Below is a small trained network, with its code and all its weights. Each question gives an input and a class and asks what happens when units are switched off, that is, made to give their printed mean instead of their output.

import numpy as np


def w(rows, s, z=0):
    codes = np.array(rows[::2]) - 128.0
    scale = np.full(codes.shape[1], s)
    scale[-1] = z or s
    return codes * scale


def f(y):
    return np.maximum(y, 0)


def log_softmax(a):
    a = a - a.max(-1, keepdims=True)
    return a - np.log(np.exp(a).sum(-1, keepdims=True))


def net(x, mask):
    res = np.array(x, float).reshape(1, 7) / 4 @ E
    y = f(res @ A[0][:, :-1].T + A[0][:, -1])
    res = res + np.where(mask, y, B[0][:, -1]) @ B[0][:, :-1]
    return log_softmax(res[-1] @ U[:, :-1].T + U[:, -1])


A, B = {}, {}
E = w([
[128,129,128,127],'x0',
[128,127,127,127],'x1',
[131,228,88,255],'x2',
[177,56,215,214],'x3',
[129,129,128,127],'x4',
[100,24,24,182],'x5',
[249,126,68,115],'x6',
],0.0056)
A[0] = w([
[38,135,157,140,45],'n0',
[108,156,102,114,53],'n1',
[143,100,157,164,46],'n2',
[120,120,146,141,73],'n3',
[99,163,82,93,41],'n4',
[253,138,82,104,13],'n5',
[106,95,145,79,181],'n6',
[129,160,164,121,73],'n7',
[138,68,154,59,35],'n8',
[88,178,66,80,74],'n9',
[136,173,161,116,73],'n10',
[145,153,163,106,77],'n11',
[150,115,160,150,120],'n12',
[132,103,139,99,46],'n13',
[126,204,112,207,93],'n14',
[154,123,120,126,7],'n15',
[115,108,120,129,41],'n16',
[130,156,118,104,75],'n17',
[136,154,153,116,120],'n18',
[40,128,170,143,18],'n19',
[102,146,86,103,90],'n20',
[164,159,150,97,103],'n21',
[117,166,104,186,145],'n22',
[151,102,185,190,36],'n23',
[157,98,174,164,36],'n24',
[154,186,191,99,171],'n25',
[170,122,110,123,2],'n26',
[106,77,77,146,47],'n27',
[139,109,151,132,63],'n28',
[98,78,67,155,49],'n29',
[133,167,137,145,113],'n30',
[133,100,149,67,80],'n31',
[113,99,96,157,148],'n32',
],0.014,0.00075)
B[0] = w([
[123,181,188,227,200],'n0',
[160,131,153,93,167],'n1',
[162,130,159,72,177],'n2',
[140,134,150,122,146],'n3',
[177,127,181,72,195],'n4',
[93,205,212,254,239],'n5',
[128,189,65,129,202],'n6',
[103,72,115,144,176],'n7',
[126,206,27,109,226],'n8',
[197,128,199,49,224],'n9',
[99,58,116,130,186],'n10',
[111,66,117,133,178],'n11',
[155,127,153,81,169],'n12',
[126,160,86,120,167],'n13',
[119,205,8,99,254],'n14',
[122,141,146,148,146],'n15',
[115,108,121,146,147],'n16',
[137,109,149,115,163],'n17',
[119,77,122,139,169],'n18',
[118,176,186,235,202],'n19',
[163,119,172,87,181],'n20',
[99,68,118,147,184],'n21',
[118,172,45,109,214],'n22',
[184,137,185,45,209],'n23',
[171,131,169,54,189],'n24',
[95,6,114,139,229],'n25',
[117,150,159,168,162],'n26',
[97,27,116,142,206],'n27',
[146,132,136,94,152],'n28',
[87,17,119,136,217],'n29',
[116,129,78,121,173],'n30',
[128,175,59,116,201],'n31',
[93,66,110,135,187],'n32',
],0.026,0.0063)
U = w([
[112,189,16,92,255],'0',
[71,2,120,129,35],'1',
[208,133,218,27,73],'2',
[101,189,212,241,127],'3',
],0.0075,0.00099)

Each question gives the input, the list of numbers given to net, and the class t.
The units are the neurons (one row each of A and B). Each row of codes is followed by its name. A weight is (code - 128) times the scale printed after its matrix; where a second scale follows, it is the last column's (A, B and U).
mask holds one flag per neuron, in row order. A switched-off neuron (its flag False) gives its mean, the last column of its row in B, instead of its output. The means were averaged over made-up inputs and are rounded, as every weight is.
A unit's drop is (log p(t) with every unit on - log p(t) with that unit switched off) / (log p(t) with every unit on - log p(t) with every unit switched off).
The circuit of an input: a set's keep is (log p(t) with only the set's units on - log p(t) with every unit switched off) / (log p(t) with every unit on - log p(t) with every unit switched off). Starting from the 12 units with the biggest drops (on a tie, the unit counted first), units are removed one at a time, each time the one whose removal leaves the highest keep (on an exact tie, the one counted first), for as long as the keep stays at least 0.8.
units of the circuit, in order: the units of the circuit, biggest drop first
top k neurons: the k neurons with the biggest drops, biggest first
drop when u is switched off: that unit's drop, to one decimal
input [-6,-2,4,-6,-4,3,-6], class 2: units of the circuit, in order	(n9)
input [7,0,2,7,-4,-6,-5], class 2: top 3 neurons	(n23, n24, n29)
input [-5,8,6,-8,7,-4,1], class 2: top 2 neurons	(n9, n4)
input [3,0,-8,8,1,-5,2], class 0: top 3 neurons	(n8, n31, n9)
input [-5,-4,-8,-5,-3,7,-5], class 0: top 3 neurons	(n8, n6, n31)
input [-7,-3,-7,5,1,2,7], class 0: top 4 neurons	(n8, n31, n19, n0)
input [2,1,-5,7,5,1,8], class 3: top 2 neurons	(n5, n9)
input [-6,4,8,8,1,-1,-8], class 0: top 2 neurons	(n14, n22)
input [1,-5,3,-3,6,-4,5], class 3: top 2 neurons	(n5, n29)
input [2,2,-5,-7,2,-3,5], class 2: top 3 neurons	(n9, n14, n4)
input [8,-3,-4,6,-6,4,0], class 2: top 2 neurons	(n14, n23)
input [-5,5,-5,1,1,-7,7], class 1: top 2 neurons	(n25, n21)
input [3,-2,-5,3,-5,-5,-3], class 0: top 2 neurons	(n8, n31)
input [-3,5,-5,3,-5,0,4], class 0: units of the circuit, in order	(n8)
input [6,-6,0,-3,1,0,1], class 2: drop when n21 is switched off	0.0
input [2,8,-3,-2,-5,1,7], class 3: drop when n5 is switched off	0.4
input [1,1,-6,7,8,5,5], class 2: drop when n30 is switched off	0.1
